Moves between objects:
zs: ω>ms, ψ>lj, α>nf, λ>gz, δ>jj, τ>zp
sf: ω>gd, ψ>tp, α>cr, λ>fs, δ>mj, τ>rp
tc: ω>qc, ψ>gr, α>gj, λ>rh, δ>bt, τ>jp
nm: ω>cc, ψ>gz, α>sb, λ>jj, δ>gp, τ>sq
sq: ω>rl, ψ>mp, α>gz, λ>ms, δ>cc, τ>pm
gr: ω>pg, ψ>qc, α>bt, λ>mm, δ>gl, τ>fb
zq: ω>nm, ψ>gb, α>bb, λ>nj, δ>gm, τ>jj
cf: ω>ll, ψ>bl, α>rh, λ>qc, δ>mm, τ>cq
rp: ω>tb, ψ>sj, α>tp, λ>bs, δ>gd, τ>gm
pm: ω>nq, ψ>zj, α>mp, λ>fh, δ>rl, τ>cj
nj: ω>jj, ψ>nf, α>dm, λ>sb, δ>zq, τ>zs
sg: ω>bs, ψ>jn, α>hm, λ>tp, δ>fs, τ>qq
cr: ω>sg, ψ>mj, α>pg, λ>tm, δ>cq, τ>tp
mp: ω>nb, ψ>rl, α>cc, λ>ds, δ>zp, τ>zj
cj: ω>mm, ψ>rh, α>zj, λ>bt, δ>nq, τ>cf
nb: ω>bt, ψ>gj, α>mf, λ>zj, δ>fh, τ>tc
fs: ω>rp, ψ>hz, α>tm, λ>sg, δ>sf, τ>bs
rl: ω>gj, ψ>nb, α>zp, λ>pm, δ>mf, τ>nq
mf: ω>dj, ψ>fh, α>ms, λ>rl, δ>ds, τ>gj
cc: ω>mf, ψ>zp, α>zs, λ>sq, δ>lj, τ>rl
gj: ω>gl, ψ>bt, α>fh, λ>nq, δ>dj, τ>gr
tm: ω>tp, ψ>sf, α>fb, λ>hm, δ>cr, τ>hz
lj: ω>ds, ψ>ms, α>jj, λ>cc, δ>jg, τ>mf
tp: ω>qq, ψ>gd, α>mj, λ>hz, δ>sg, τ>sj
hm: ω>hz, ψ>fs, α>ll, λ>mj, δ>tm, τ>jn
nf: ω>jg, ψ>jj, α>zq, λ>gp, δ>gb, τ>lj
jn: ω>bb, ψ>bs, α>fs, λ>gd, δ>hz, τ>dm
cq: ω>fs, ψ>hm, α>bl, λ>cr, δ>ll, τ>sg
bt: ω>cf, ψ>gl, α>dj, λ>tc, δ>cj, τ>qc
mj: ω>jn, ψ>sg, α>cq, λ>sf, δ>hm, τ>gd
qq: ω>zq, ψ>dm, α>jn, λ>sj, δ>bs, τ>nj
bb: ω>sb, ψ>gm, α>rp, λ>dm, δ>sj, τ>gb
gb: ω>gz, ψ>nm, α>gm, λ>nf, δ>sb, τ>jg
ds: ω>zj, ψ>pm, α>sq, λ>mf, δ>mp, τ>dj
jj: ω>sq, ψ>jg, α>gb, λ>zs, δ>nm, τ>ms
fb: ω>mj, ψ>cr, α>qc, λ>ll, δ>pg, τ>sf
gp: ω>lj, ψ>zs, α>nj, λ>nm, δ>nf, τ>cc
sb: ω>zs, ψ>gp, α>tb, λ>gb, δ>nj, τ>gz
jg: ω>mp, ψ>sq, α>nm, λ>lj, δ>gz, τ>ds
qc: ω>cq, ψ>pg, α>gl, λ>jp, δ>cf, τ>cr
pg: ω>hm, ψ>cq, α>cf, λ>fb, δ>bl, τ>mj
sj: ω>nj, ψ>tb, α>gd, λ>bb, δ>qq, τ>sb
gl: ω>bl, ψ>cf, α>cj, λ>gr, δ>rh, τ>pg
bs: ω>gm, ψ>bb, α>hz, λ>qq, δ>rp, τ>zq
ms: ω>pm, ψ>ds, α>jg, λ>zp, δ>sq, τ>fh
zj: ω>tc, ψ>nq, α>rl, λ>dj, δ>nb, τ>rh
dm: ω>gb, ψ>zq, α>bs, λ>tb, δ>bb, τ>nf
fh: ω>cj, ψ>dj, α>ds, λ>nb, δ>pm, τ>bt
tb: ω>nf, ψ>nj, α>qq, λ>gm, δ>dm, τ>gp
gd: ω>dm, ψ>qq, α>sg, λ>rp, δ>jn, τ>tb
gm: ω>gp, ψ>sb, α>sj, λ>zq, δ>tb, τ>nm
zp: ω>fh, ψ>mf, α>lj, λ>mp, δ>ms, τ>nb
jp: ω>cr, ψ>fb, α>gr, λ>bl, δ>qc, τ>tm
rh: ω>jp, ψ>mm, α>nq, λ>gl, δ>tc, τ>bl
dj: ω>rh, ψ>cj, α>pm, λ>gj, δ>zj, τ>gl
bl: ω>tm, ψ>ll, α>mm, λ>pg, δ>jp, τ>hm
nq: ω>gr, ψ>tc, α>nb, λ>cj, δ>gj, τ>mm
gz: ω>zp, ψ>cc, α>gp, λ>jg, δ>zs, τ>mp
mm: ω>fb, ψ>jp, α>tc, λ>cf, δ>gr, τ>ll
ll: ω>sf, ψ>tm, α>jp, λ>cq, δ>fb, τ>fs
hz: ω>sj, ψ>rp, α>sf, λ>jn, δ>tp, τ>bb

The rows follow the links: the fewer symbols apart two objects are, the more alike their rows tend to be.

Each row is also shifted at random along 3 hidden directions that mean nothing.

Some objects, each with a row of numbers:
jn [  -2    7  -24  -36    1  -10  -35   31    1   -1   15   -2   18   17   48  -28   26   -3   -3  -13  -21  -21    4  -26   13   23   -3  -10   19    8  -24   34   33    6   -5  -37  -14   -7    6  -13   11  -28  -13    4  -33  -23  -24    3  -12  -15  -16   -5   20  -46    0   -7    1   -4   10   -2   27   -6    3  -14  -23   16    8]
cq [  -6  -19   -1  -26  -46  -21    4   39  -18    4    0    6   17   -8   20  -26  124  -25    3  -21  -41  -25   33   -4   37    3  -26  -45   10   -1  -15    4   31   14   32  -33   21   10  -29  -15  -48    3   23    9  -26  -24  -22  -20   -9  -16   -9   15   27  -47   -3  -24  -24  -16  -13   27   -4  -10   -5   -6  -12    4   -6]
fb [  -9  -14    8  -19   13   -2   15  -12   -6    8  -29  -24   -1  -11  -10  -24  -56  -20    0   -9  -16  -12    8   -2   10  -28  -14  -47   25   23   27   -7   15  -12   19   -8   11   28  -37  -16    9    2   -5  -32  -23   22  -15  -17  -15  -32  -17  -16  -12   45   -5  -13   19   -1  -12   25  -15  -21   -9    5  -16    5  -17]
gz [   6   20   -6   22   24   12  -11   -3   12  -19    8    0  -11   13   20   28  -89   25    0   15   38   17  -25   -1  -18    7   26   42  -11    5    9    0  -24  -18  -38   21  -17  -21   38    5   55  -27  -16   -3   22   -1   21   24   12   23   11  -29   -5   26   10   25   17  -12   17  -19    8    3   -3   -7    1   -6   21]
zj [  -6  -14   22   32  -40   -4   46    0  -13   -9  -10    9  -13  -20  -21   27   61   -2    6    5    4   12    8   27   10  -17   -4   -7  -22  -11    7  -31  -27    3   20   20   27   -3  -12    7  -34   25   33    8   30    1   27   -8   12   20   20    6    2    9    9   -2  -16  -12  -12   11  -32   -2  -11    7   24  -20   -7]
gm [   6   27  -21  -19   84   10  -48  -36   39   29   23    5    0   29  -15  -12  -70   10  -18   -1   17    4  -26  -17  -50   36   15   45   13  -28  -30   38    7    1  -40  -12  -36   -9   25   16   18   -4  -36    5   -8    9  -21   25   -8  -18  -13   49   -1  -47  -26   12    8   51   12  -37   41   28   24    5   -2   23    6]
rp [   2    6  -19  -27  -50  -13  -35   50  -21  -11   20    5   30   16   41  -22   86   -1   22   -2  -25  -20   10  -26   35   15  -10   -5   10   19  -13   32   38   17    6  -30  -14  -17   12  -22  -14  -14  -10   17  -31  -33  -20    0  -12    6   -8  -27    8  -24    8  -10  -18  -23   13    4   18   -3    9  -31  -21   12   30]
qc [  -8  -23   13   -7   11    6   28  -33    3   27  -23  -12   -7  -18  -44  -19   -3  -22   -8  -11  -15   -7   14    9   -5  -19  -15  -36   14   -7   10  -10    7    6   28    2   23   32  -44    3  -36   31   10  -15   -8   26  -11  -20  -10  -29  -13   34   -4    8  -13  -18    0   24  -24   18  -16   -5  -10   21    6    0  -29]
tp [  -2    1  -22  -40   12  -21  -31   26   13    7   22   11   18   11   49  -36   65  -14  -16  -20  -29  -27   14  -22    9   32   -7  -13   22  -13  -41   35   37   16   -1  -43   -7   -3    2   -6   -3  -25    2   15  -38  -27  -33    1  -15  -23  -16   28   34  -87  -11  -12  -10   11   -4   -4   28    3    4   -6  -17   20   -2]
nq [  -3  -19    4   11   12  -31   40   10   20    5    7   36  -11  -19   23   15  135  -10  -42  -28  -11   -1   27   32  -12   31   -6   -4  -24  -66  -59  -27  -21   11   17  -15   35   -1  -21   34  -41   -5   65   28   20  -24   19    0   16   -2    6   84   61 -143   -9  -10  -28   20  -23   -1   -5   18   -6   29   35  -17  -38]
dj [  -1  -11   15   23   27    2   46  -16   10   -5  -14    2  -28  -21   -3   23  -31   -1  -23   -4   15   15    2   21  -12  -10    8   -5  -16  -19    2  -35  -33  -15    5   16   19   11  -14   15   19   -9   26  -10   24   11   22    1   10    0    8   14   12   -6   -3    5    8    5  -11    9  -15    0  -12   26   18  -13  -30]
nm [   8   31   -2   25  -24   32  -17   17  -29  -51  -17  -42   -6   15   23   29 -211   33   39   44   41   24  -37  -21   22  -50   24   25   -5   90   85   -9  -12  -42  -35   45  -31  -15   44  -35  118  -44  -60  -42   12   15   22   15   10   33   15 -156  -59  193   42   35   48  -67   43    2  -13  -37   -7  -26  -28   -5   42]
nf [   8   27  -17    6   10    3  -28   17    2  -20   19   -2    2   20   41   16  -62   27    2   17   23    8  -23  -13   -2   11   21   40  -11   14   -1   15   -5   -9  -37    4  -26  -24   41   -3   62  -39  -24   -1    4  -16    7   20    8   16    7  -46   -6   21   11   21   15  -17   27  -17   22   -2    4  -15   -7    3   25]
sg [  -4   -5  -10  -33  -20   -9  -27    0   -6   23    8    4   24    7  -19  -36   76  -17   12  -12  -34  -22   13  -14    4   10  -20  -20   24   -5  -13   28   34   27   14  -25   -6    6  -17  -13  -61   34  -12   13  -30   -2  -35  -11  -19  -19  -15   34   -4  -29  -12  -22  -22   24  -12   -2    8    7   10  -12  -10   18    4]
cj [  -1  -26   17   19  -26  -12   46    2   -9   -2   -8   10   -8  -24   -9   15   79  -15   -9   -9   -7    0   20   22   12   -9  -10  -21  -16  -17  -12  -34  -18    1   28    7   33   11  -24    8  -36   12   45    8   18   -3   15  -14    9    6   11   20   12  -23    2   -4  -18   -4  -17   13  -26    0  -12   12   18  -20  -21]
zs [   7    7   10   27  -73   20  -10  -21  -24   13    9   10    7    4  -88   19   58   15   57   30   10   14  -17    4   -4  -12   -5   43  -21    9   32    1  -21   27    2   29  -14  -23   21   -4  -81   84  -21   30   26   16   14   -1    6   45   18   -5  -57   73    5   11  -32   -1    5  -20  -17   15   19  -26   17   -8   41]
mf [   3   -2    4   34  -19  -15   33   54   -6  -54    5   10  -10  -13   80   42   21   18  -18    4   20   12   10   15   24    8   15   12  -36   -2  -14  -33  -30  -27   -9   11   19  -24   23    6   62  -59   40    4   30  -35   45   16   25   33   23  -43   37  -25   23   17    5  -46   12   13   -6  -12  -21    2    9  -26   -3]
gj [  -2  -18    8   22  -25  -21   46   39   -7  -33   -3   18   -9  -22   53   22   80   -5  -20  -13   -1    2   27   20   29    3   -1  -15  -28  -14  -24  -36  -25  -10   16    5   35   -3   -8   11   12  -33   53    8   20  -31   31   -1   23   15   17   -8   44  -51   15   -3  -12  -28  -10   19  -19  -11  -21   13   14  -26  -22]

Start, symbols taken left to right, then the object you end at.
Answer with the object's name.
[   8   18  -17    3   17   -6  -30    9   21   -1   35   28    2   18   30   14   45   19   -9    1    9    3  -13   -4  -20   48   14   52  -16  -34  -45   22  -10   11  -32   -9  -23  -31   41   19    2  -14   -1   34   11  -25    6   26   11   19    6   35   22  -80   -3   12  -18    8   14  -29   30   21   17   -8    6    1   17]
δ τ λ: cc
[   3   12   15   36   16   31   11  -48    1   -6  -16  -21  -22    1  -54   32 -141   18   21   30   38   30  -32   13  -23  -35   19   34  -13   22   48  -24  -37  -25  -17   46  -12   -1   19    4   37   16  -25  -19   33   38   27   11   10   23   16  -42  -49  117   11   22   24   -5   10  -11  -18   -1    0    8   10  -12    7]
ψ λ: mf
[  -1  -15   18   33  -38   -8   40   16  -11  -17   -3   11  -13  -22    7   31   70    1   -2   -1    5   11   14   23   12   -8   -3   -2  -31  -13   -4  -37  -26   -2   16   17   24   -8   -5    9  -17    6   40   13   27  -10   33   -3   18   26   16   -3   17   -9   11    3  -15  -19   -3   14  -24    1  -14    6   20  -22   -9]
δ δ α δ ψ: mf
[  -4  -20   20   18    0    2   45  -19   -1    3  -22   -7  -15  -22  -23   11   -8  -11   -7    0    4    7   12   23    0  -22   -6  -25   -6   -6   16  -32  -18   -9   26   14   24   20  -26    7  -12   13   24  -12   15   16   10  -11    1   -6    6    6    0   17    1   -3    4    4  -18   20  -26   -5  -16   21   13  -13  -29]
ψ τ ω τ α: fs
[  -5  -19    7   -6  -39   -8   29   29  -27  -23  -29  -17    5  -13   27  -10    1  -21    5   -8  -23  -13   26   -2   45  -31  -14  -56    7   35   26  -19   11  -17   29   -3   22   17  -28  -23   16  -21   19  -23  -13   -2    0  -19   -3  -10   -3  -50    6   42   14  -18   14  -37   -6   39  -23  -32  -24   -1  -14   -7  -12]
τ ψ: sf
[   6   20  -13   15   34    4  -19    3   15  -12   22    6   -8   16   34   22  -50   25  -11   10   27   15  -25   -2  -21   24   25   49  -15  -10  -18   12  -16  -11  -40    5  -21  -23   43    9   49  -30  -16    9   14  -15   17   26   11   18    7   -5    8  -20    4   22   11    2   17  -25   26   12   10    2    3    2   14]
λ λ: gz
[  -1    5   -5  -24  -14    6  -20   12  -18   -6  -15  -33   13    8    8  -29  -78   -8   18    4  -17  -18    0  -27   26  -31   -8  -35   28   53   42   13   34   -7    5   -8  -13   15  -15  -33   33  -17  -34  -31  -35   11  -26  -15  -17  -21  -14  -67  -24   87    6   -7   23  -19   11   19    0  -28   -6  -17  -35   15   13]
ω τ τ: nm
[  -5  -22    1  -13  -53  -28   26   68  -26  -37  -12   -7   10  -13   80  -11   63  -18   -7  -17  -32  -21   37   -2   61  -13  -17  -55    3   27   -3  -13   19  -14   30  -19   28    8  -25  -23   27  -48   35  -10  -18  -33    2  -19    1   -8   -1  -52   35  -12   17  -12    1  -50   -5   44  -10  -34  -29   -6  -17  -12  -13]
τ τ δ: hz
[   4    7    5   30   -3   15   10  -24    9    0    3    6  -12    0  -35   30  -21   16    7   18   29   22  -18   15  -18   -5   14   39  -22  -11   10  -14  -35    0  -17   28   -3  -14   21   12   -6   24   -5    8   32   11   25   11   13   27   18    3  -21   29    5   16  -10   -3   11  -18   -8   12    7    3   19  -11   12]
α α λ: nm
[   8   11  -35  -33  -33  -36  -39   97  -12  -47   34   16   29   18  132  -17   92    5   -8  -14  -23  -27   19  -30   48   43   -1   -2    1   12  -49   32   33    3  -14  -48   -9  -31   33  -22   48  -78   10   21  -32  -68  -11   13    3    9   -4  -43   53  -89   14   -3   -9  -46   19    3   37  -13   -4  -28  -29    8   22]
δ α ψ: gd
[   9   22   -5    3  -33   15  -33    8  -20  -16    9  -11   10   22   -6    2  -49   19   37   26   13    9  -23  -18   14  -14    8   28    1   47   37   19    9   -5  -19   15  -28  -21   35  -19   19    4  -45    2   -2    2    1    7    1   25    6  -62  -41   89   17   10    6  -25   25  -10    3   -9   13  -29  -19    8   42]
δ α ψ ψ: sb
[   7   10   -8   24  -12  -10   -7   28    6  -21   30   24   -1   10   41   28   62   25   -6    4   16   12   -4    5   -4   32    9   47  -30  -26  -35    0  -20    3  -24    5   -3  -31   43   15    6  -20   19   29   26  -33   24   24   21   35   21    9   20  -61   12   11  -21  -12   13  -18   13   17    4   -8   16  -12   13]
ω λ α α: gz
[  -8  -19   19    9  -18    0   36   -3  -13   -7  -29  -20   -6  -24   -8    1  -18  -13   -4   -6   -7    0   17   13   19  -36  -10  -45    5   18   28  -33   -6  -12   24    9   26   27  -32   -8    2    3   18  -23    3   13    2  -19   -2  -12    1  -25   -3   44    5  -11   12  -14  -11   29  -27  -20  -20   15   -1  -11  -22]
λ ω ω: mj
[   1   -9   14   40  -73   -1   42   37  -35  -44  -11   -2   -7  -15   27   36   25   11   16   16   13   13   10   20   39  -23    4   -5  -33   28   31  -41  -28  -17   13   33   21  -14    8  -11   23  -12   25   -1   31  -15   44   -5   20   42   28  -69   -4   62   31   10   -3  -60    9   20  -35  -23  -20   -7    2  -30   12]
λ α δ τ: zj
[   4   19  -19  -24    2    2  -43   -1    3   18   24    8   21   20   -6  -20   19    5   10    1   -9   -7  -10  -19  -13   24   -1   21   11   -2  -15   41   22   21  -13  -15  -28  -11   21   -7  -16   12  -27   15  -14   -3  -23    9   -8    2   -8   15   -8  -22   -7   -2  -11   13    9  -19   27   14   17  -17  -10   17   20]
ψ δ λ: gm
[ -11  -19   19    9   -9    2   41   -4   -8   -7  -31  -15  -11  -21   -4    3  -30  -17   -6   -9   -6    2   14   12   12  -32   -8  -41    1   13   25  -35   -8  -16   24   10   27   23  -34  -10   11    1   20  -23    4   14    8  -14    1  -12   -2  -21   -3   41    7   -9   10  -10  -11   27  -27  -20  -22   16    5  -10  -21]
α δ: nq
[  -7  -17    5  -27   75   -6    8  -59   33   57   -8    2   -7   -8  -54  -26   12  -31  -32  -27  -18   -9    8   11  -43   11  -12  -27   28  -48  -33    7   12   12   18  -22   12   37  -50   24  -54   37   10   -5  -12   32  -32  -12  -19  -52  -27  110   17  -77  -38  -22   -2   73  -31    1    4   21    9   36   14   18  -46]
ω ω ω: sj
